Below is a small trained network, with its code and all its weights. Each question gives an input and a target symbol and asks what happens when units are switched off, that is, made to give their printed mean instead of their output.

import numpy as np


def w(rows, s, z=0):
    codes = np.array(rows[::2]) - 128.0
    scale = np.full(codes.shape[1], s)
    scale[-1] = z or s
    return codes * scale


def norm(h):
    return h / np.sqrt((h * h).mean(-1, keepdims=True) + 1e-5)


def f(y):
    return np.maximum(y, 0)


def softmax(a):
    e = np.exp(a - a.max(-1, keepdims=True))
    return e / e.sum(-1, keepdims=True)


def log_softmax(a):
    a = a - a.max(-1, keepdims=True)
    return a - np.log(np.exp(a).sum(-1, keepdims=True))


def net(x, mask):
    ids = ['αβζητφω'.index(c) for c in x.split()]
    T = len(ids)
    res = E[ids] + P[:T]
    r = norm(res)
    for j in range(3):
        rows = slice(4 * j, 4 * j + 4)
        q, k, v = (r @ M[0][rows].T for M in (Q, K, V))
        z = softmax(np.where(np.tri(T) > 0, q @ k.T / 4**0.5, -1e9)) @ v
        o = O[0][rows]
        res = res + np.where(mask[j], z, o[:, -1]) @ o[:, :-1]
    y = f(norm(res) @ A[0][:, :-1].T + A[0][:, -1])
    res = res + np.where(mask[3:15], y, B[0][:, -1]) @ B[0][:, :-1]
    return log_softmax(norm(res)[-1] @ U[:, :-1].T + U[:, -1])


Q, K, V, O, A, B = {}, {}, {}, {}, {}, {}
E = w([
[81,136,123,140,145,221,125,160,85,92,205],'α',
[80,139,123,131,119,233,113,198,150,130,210],'β',
[181,114,115,125,127,182,183,224,108,187,115],'ζ',
[55,42,152,103,245,161,137,171,109,163,131],'η',
[144,38,133,119,63,103,41,163,52,118,172],'τ',
[248,124,204,61,142,133,158,171,131,92,177],'φ',
[143,205,143,127,103,75,98,191,75,112,93],'ω',
],0.019)
P = w([
[122,169,110,35,162,207,112,27,50,252,163],'0',
[109,136,109,39,129,168,145,122,43,176,118],'1',
[133,127,140,134,116,207,138,130,52,161,91],'2',
[102,120,132,117,122,147,143,171,92,163,121],'3',
[113,120,149,149,120,131,160,163,108,169,146],'4',
[113,118,118,156,146,103,150,188,136,158,172],'5',
[103,113,170,176,114,84,190,147,146,172,177],'6',
[101,108,154,201,142,76,185,146,156,149,195],'7',
[94,107,124,218,165,71,188,159,156,119,205],'8',
[95,103,145,247,158,50,221,127,165,121,212],'9',
],0.012)
Q[0] = w([
[145,204,22,104,77,150,198,85,119,131,110],'H1',
[123,177,111,93,153,79,63,81,163,133,36],'H1',
[79,55,66,150,193,121,172,150,52,134,134],'H1',
[150,29,128,121,98,156,110,161,44,255,209],'H1',
[119,103,115,211,133,84,211,73,157,121,116],'H2',
[85,126,118,236,170,42,217,224,155,104,246],'H2',
[170,102,244,176,102,82,128,177,48,198,235],'H2',
[127,117,186,91,156,73,83,212,98,119,161],'H2',
[178,185,146,106,116,169,178,215,113,149,178],'H3',
[77,173,177,107,190,162,151,137,99,140,218],'H3',
[133,70,76,128,92,182,117,115,193,112,181],'H3',
[215,104,151,93,156,119,196,148,128,115,130],'H3',
],0.0092)
K[0] = w([
[105,135,126,96,161,169,128,140,93,171,129],'H1',
[132,181,118,71,101,189,76,135,64,148,134],'H1',
[119,103,154,170,126,110,148,102,174,73,159],'H1',
[169,79,155,170,163,93,156,130,170,56,163],'H1',
[127,116,137,164,147,158,142,106,98,129,208],'H2',
[121,85,163,207,116,62,150,167,208,97,131],'H2',
[162,134,141,254,152,47,107,122,148,73,114],'H2',
[112,137,116,175,79,51,145,147,149,79,126],'H2',
[89,139,152,159,145,117,147,116,155,91,78],'H3',
[160,144,133,195,139,102,144,180,174,116,103],'H3',
[103,100,129,128,94,106,105,103,119,161,129],'H3',
[67,134,155,145,128,131,155,160,128,91,135],'H3',
],0.012)
V[0] = w([
[112,152,165,119,166,75,108,65,148,165,136],'H1',
[75,85,86,176,37,179,164,145,139,119,163],'H1',
[38,235,112,188,126,94,140,180,74,135,83],'H1',
[76,25,126,113,194,122,129,96,148,161,106],'H1',
[119,123,150,154,61,153,95,89,180,95,190],'H2',
[47,111,122,168,184,203,165,176,160,220,134],'H2',
[154,122,157,158,180,167,175,162,126,255,141],'H2',
[210,39,116,102,151,195,229,158,113,93,191],'H2',
[77,231,182,86,231,163,188,135,128,141,153],'H3',
[136,106,143,179,112,107,86,118,131,189,149],'H3',
[111,22,162,114,127,63,73,173,91,14,85],'H3',
[88,42,73,147,67,146,124,153,120,61,166],'H3',
],0.0093)
O[0] = w([
[146,131,154,80,112,111,143,143,143,74,175,10],'H1',
[139,134,62,142,135,133,141,195,84,183,85,124],'H1',
[76,60,140,151,45,75,228,191,193,145,232,1],'H1',
[163,91,140,81,173,122,155,77,40,131,161,58],'H1',
[154,136,96,80,126,123,53,247,114,138,181,14],'H2',
[52,131,28,88,24,11,153,178,127,68,168,56],'H2',
[50,158,102,148,128,105,181,146,171,36,141,230],'H2',
[82,141,245,128,124,113,156,225,159,130,178,165],'H2',
[185,93,105,127,181,247,30,85,2,86,134,241],'H3',
[114,144,117,98,87,149,209,143,107,60,111,138],'H3',
[69,106,158,159,126,113,139,111,188,88,236,108],'H3',
[95,117,168,106,104,113,155,134,189,162,176,92],'H3',
],0.0093,0.0051)
A[0] = w([
[123,213,113,94,105,70,212,164,176,116,48,57],'N1',
[83,110,127,124,141,212,146,109,149,109,128,96],'N2',
[72,80,114,117,106,147,170,204,60,179,127,147],'N3',
[136,112,88,178,138,108,157,93,171,86,44,95],'N4',
[123,64,91,126,175,196,169,79,188,134,133,242],'N5',
[126,165,193,66,203,137,115,176,116,62,144,14],'N6',
[80,126,104,11,141,89,140,139,162,126,172,81],'N7',
[81,101,162,200,41,38,137,99,201,120,141,171],'N8',
[57,132,141,148,151,180,228,139,192,123,128,227],'N9',
[151,77,167,112,142,182,95,88,72,142,119,133],'N10',
[130,154,151,149,117,167,101,205,145,122,55,2],'N11',
[142,167,121,150,79,3,181,115,230,104,180,23],'N12',
],0.011,0.0052)
B[0] = w([
[116,186,148,167,171,126,115,129,165,116,164,140],'N1',
[115,117,123,173,164,130,120,99,148,168,132,165],'N2',
[150,112,127,129,128,97,196,118,183,159,159,213],'N3',
[142,76,187,97,125,121,122,151,163,143,201,177],'N4',
[148,133,17,171,108,113,180,102,158,103,106,196],'N5',
[71,180,220,110,140,143,116,147,150,127,141,191],'N6',
[209,95,133,101,110,157,139,145,86,208,181,144],'N7',
[119,143,110,191,113,91,137,162,127,54,53,166],'N8',
[110,162,110,84,191,198,93,97,90,173,155,190],'N9',
[140,172,107,120,168,143,130,112,180,177,167,248],'N10',
[107,67,177,107,136,120,120,92,135,151,184,166],'N11',
[120,36,175,74,158,202,123,9,48,117,152,141],'N12',
],0.013,0.012)
U = w([
[135,175,127,105,192,173,121,147,41,182,120,216],'α',
[147,112,110,103,78,138,90,230,106,112,102,147],'β',
[116,203,140,184,164,54,206,239,214,35,100,246],'ζ',
[86,150,215,164,187,133,46,174,108,96,110,41],'η',
[132,85,200,170,164,105,174,126,254,166,232,5],'τ',
[183,101,107,231,169,124,142,117,125,99,71,108],'φ',
[123,17,188,94,125,125,176,120,82,28,154,125],'ω',
],0.0076,0.0026)

Each question gives the input, a string of symbols that net reads in full, and the target symbol t.
The units are the heads (4 rows each of Q, K, V and O) and the neurons (one row each of A and B). Each row of codes is followed by its name. A weight is (code - 128) times the scale printed after its matrix; where a second scale follows, it is the last column's (O, A, B and U).
mask holds one flag per unit, heads first, then neurons. A switched-off unit (its flag False) gives its mean, the last column of its rows in O or B, instead of its output. The means were averaged over made-up inputs and are rounded, as every weight is.
A unit's drop is (log p(t) with every unit on - log p(t) with that unit switched off) / (log p(t) with every unit on - log p(t) with every unit switched off).
The circuit of an input: a set's keep is (log p(t) with only the set's units on - log p(t) with every unit switched off) / (log p(t) with every unit on - log p(t) with every unit switched off). Starting from the 12 units with the biggest drops (on a tie, the unit counted first), units are removed one at a time, each time the one whose removal leaves the highest keep (on an exact tie, the one counted first), for as long as the keep stays at least 0.8.
units of the circuit, in order: the units of the circuit, biggest drop first
unit that matters most: the unit with the biggest drop
top k neurons: the k neurons with the biggest drops, biggest first
drop when u is switched off: that unit's drop, to one decimal
input τ τ α α τ τ τ ω α, target φ: units of the circuit, in order -> (H2; N5)
input ζ ζ α ω φ β τ, target α: unit that matters most -> H1
input τ τ ζ φ τ τ α φ τ, target ω: top 2 neurons -> (N12; N10)
input ζ ω η φ η, target η: units of the circuit, in order -> (H1; H2; H3)
input α ω τ ω β, target φ: units of the circuit, in order -> (H2; N5)
input ω τ ω τ ω ζ ω, target ω: units of the circuit, in order -> (H1; N12)
input α ω φ η τ ω, target τ: top 3 neurons -> (N4; N8; N9)
input ω ω ω τ α φ ω τ α, target φ: top 2 neurons -> (N5; N6)
input φ φ α, target η: units of the circuit, in order -> (H2; H1)
input τ ζ α, target τ: units of the circuit, in order -> (N3; H1)
input ω τ η η φ α, target η: units of the circuit, in order -> (H2; H1; N3)
input τ β ω φ ω ζ, target φ: top 3 neurons -> (N5; N9; N6)
input ζ τ ω ω α ω, target φ: top 3 neurons -> (N8; N6; N3)
input β τ τ ζ, target τ: units of the circuit, in order -> (N3)
input ζ α φ τ φ ω ω ω ω ζ, target φ: top 4 neurons -> (N5; N6; N10; N11)
input ζ ω β τ τ φ τ β, target η: units of the circuit, in order -> (H1; N3)
input τ φ β, target η: units of the circuit, in order -> (H1; H2)
input ζ τ τ τ φ φ η τ, target η: top 3 neurons -> (N12; N8; N3)
input φ ζ η, target η: units of the circuit, in order -> (H2; H1; N6; H3)
input β α τ φ ω ω, target φ: units of the circuit, in order -> (H2)
input β τ β β ζ τ ω τ τ, target φ: top 2 neurons -> (N8; N12)
input τ φ φ ζ η φ φ ζ α φ, target η: drop when N3 is switched off -> 0.1
input τ τ ω ω τ τ τ α η α, target ω: drop when H3 is switched off -> 0.1
input τ α τ ω β η ζ, target ω: drop when H1 is switched off -> 0.4
input β τ φ ω τ, target φ: drop when N5 is switched off -> 0.2
input τ φ ω τ τ φ, target η: top 2 neurons -> (N3; N6)
input α ω τ τ, target τ: top neuron -> (N10)
